After every row comes roughly how far along a hidden order it lies, from 0 to 20.
[.23,.16,-.05,-.04,.12,.00,-.05,-.20,-.20,.16,.01,.16,-.02,.44,.01,-.03,.07] -> 0
[.14,.15,.05,-.12,.13,-.04,-.13,-.21,-.07,.03,-.02,.23,.01,.42,-.11,-.03,.05] -> 8
[-.05,.06,.08,-.08,.13,-.02,.08,.32,-.43,-.03,-.35,-.13,-.17,.12,-.02,-.05,.03] -> 9
[.01,-.04,-.10,-.01,.06,.05,.09,.05,-.35,.27,-.10,.00,-.10,-.07,-.02,-.04,.07] -> 14
[.03,-.04,-.14,-.07,.07,.07,.08,.03,-.60,.33,-.10,.09,-.14,-.10,-.03,-.04,.07] -> 13
[.03,.02,-.08,-.07,.10,.04,.09,.11,-.68,.23,-.17,.01,-.17,-.05,-.03,-.03,.06] -> 10
[.11,.13,.00,-.19,.06,.10,-.01,-.26,-.02,-.12,-.04,.09,.05,.45,.10,-.02,.06] -> 14
[.25,.21,-.06,-.11,.15,.08,-.01,-.17,-.66,.15,-.07,.25,-.09,.43,.09,-.03,.08] -> 2
[.00,.21,.05,-.15,.15,-.01,.07,.42,-.99,-.05,-.24,.11,-.22,.16,-.01,.00,.00] -> 8
[.01,-.08,-.12,.01,.04,.05,.09,-.04,-.25,.26,-.09,-.02,-.08,-.12,-.02,-.04,.08] -> 14
[-.03,.02,.00,.09,-.02,-.05,.12,.11,.10,-.08,-.08,-.28,.04,.02,-.02,.03,.06] -> 3
[-.11,.04,-.07,-.02,.03,-.01,.10,.09,-.44,.10,-.10,-.17,-.07,-.05,-.04,.03,.07] -> 1
[.05,-.09,-.16,.04,.03,.06,.06,-.04,-.20,.36,.09,.06,-.03,-.14,.00,-.03,.07] -> 20
[-.03,.11,.05,-.03,.06,-.03,.05,.31,-.46,.03,-.17,-.06,-.08,.06,.01,-.01,.03] -> 10
[-.02,-.10,-.08,.10,-.02,.02,.07,.02,.20,.14,-.06,-.20,-.02,-.01,-.01,-.04,.07] -> 17
[-.08,.00,.04,.00,.06,-.02,.06,.22,-.19,-.02,-.25,-.20,-.09,.07,-.02,-.04,.03] -> 10
[.15,.23,.07,-.22,.18,-.02,-.12,-.11,-.48,.01,-.11,.36,-.07,.53,-.11,-.03,.03] -> 9
[-.12,.04,.10,.12,-.01,-.11,.03,.23,.36,-.25,-.17,-.40,.07,.62,.00,.02,.03] -> 5
[.01,.05,.01,-.17,.01,.08,-.06,-.43,.42,-.17,.04,.05,.15,.38,.00,-.01,.06] -> 20
[.00,-.09,-.08,.14,-.05,.01,.03,.01,.30,.15,.08,-.15,.08,-.08,.02,-.01,.07] -> 17
[.01,-.05,-.14,-.01,.05,.06,.09,.01,-.34,.23,-.08,-.01,-.10,-.14,-.02,-.04,.08] -> 13
[.20,.16,-.02,-.05,.12,-.02,-.07,-.21,-.16,.13,.03,.24,.00,.40,-.05,-.03,.05] -> 1
[.19,.14,.01,-.01,.11,-.04,-.09,-.23,.02,.09,-.01,.15,-.02,.42,-.05,-.03,.06] -> 1
[.02,.04,-.09,-.03,.03,.02,.07,.07,-.50,.18,-.03,.02,-.06,-.05,-.02,.01,.06] -> 8
[.01,-.10,-.12,.03,.04,.04,.07,-.05,.00,.23,-.04,-.18,-.05,-.14,-.04,-.03,.09] -> 9
[.22,.22,-.01,-.31,.19,.04,-.12,-.20,-.91,.20,-.03,.52,-.10,.37,-.13,-.03,.05] -> 11
[.05,.12,.02,-.23,.07,.10,-.04,-.24,.03,-.17,-.03,.12,.05,.46,.06,-.02,.05] -> 18
[.08,.07,-.03,-.21,.04,.11,-.04,-.43,.10,-.07,.03,.11,.10,.40,.04,-.01,.07] -> 19
[-.02,.05,-.03,.01,.03,-.02,.06,.20,-.35,.06,-.09,-.04,-.04,-.01,.01,.01,.04] -> 11
[.27,.18,-.08,-.06,.14,.02,-.05,-.21,-.53,.25,.03,.32,-.05,.38,.01,-.03,.07] -> 0
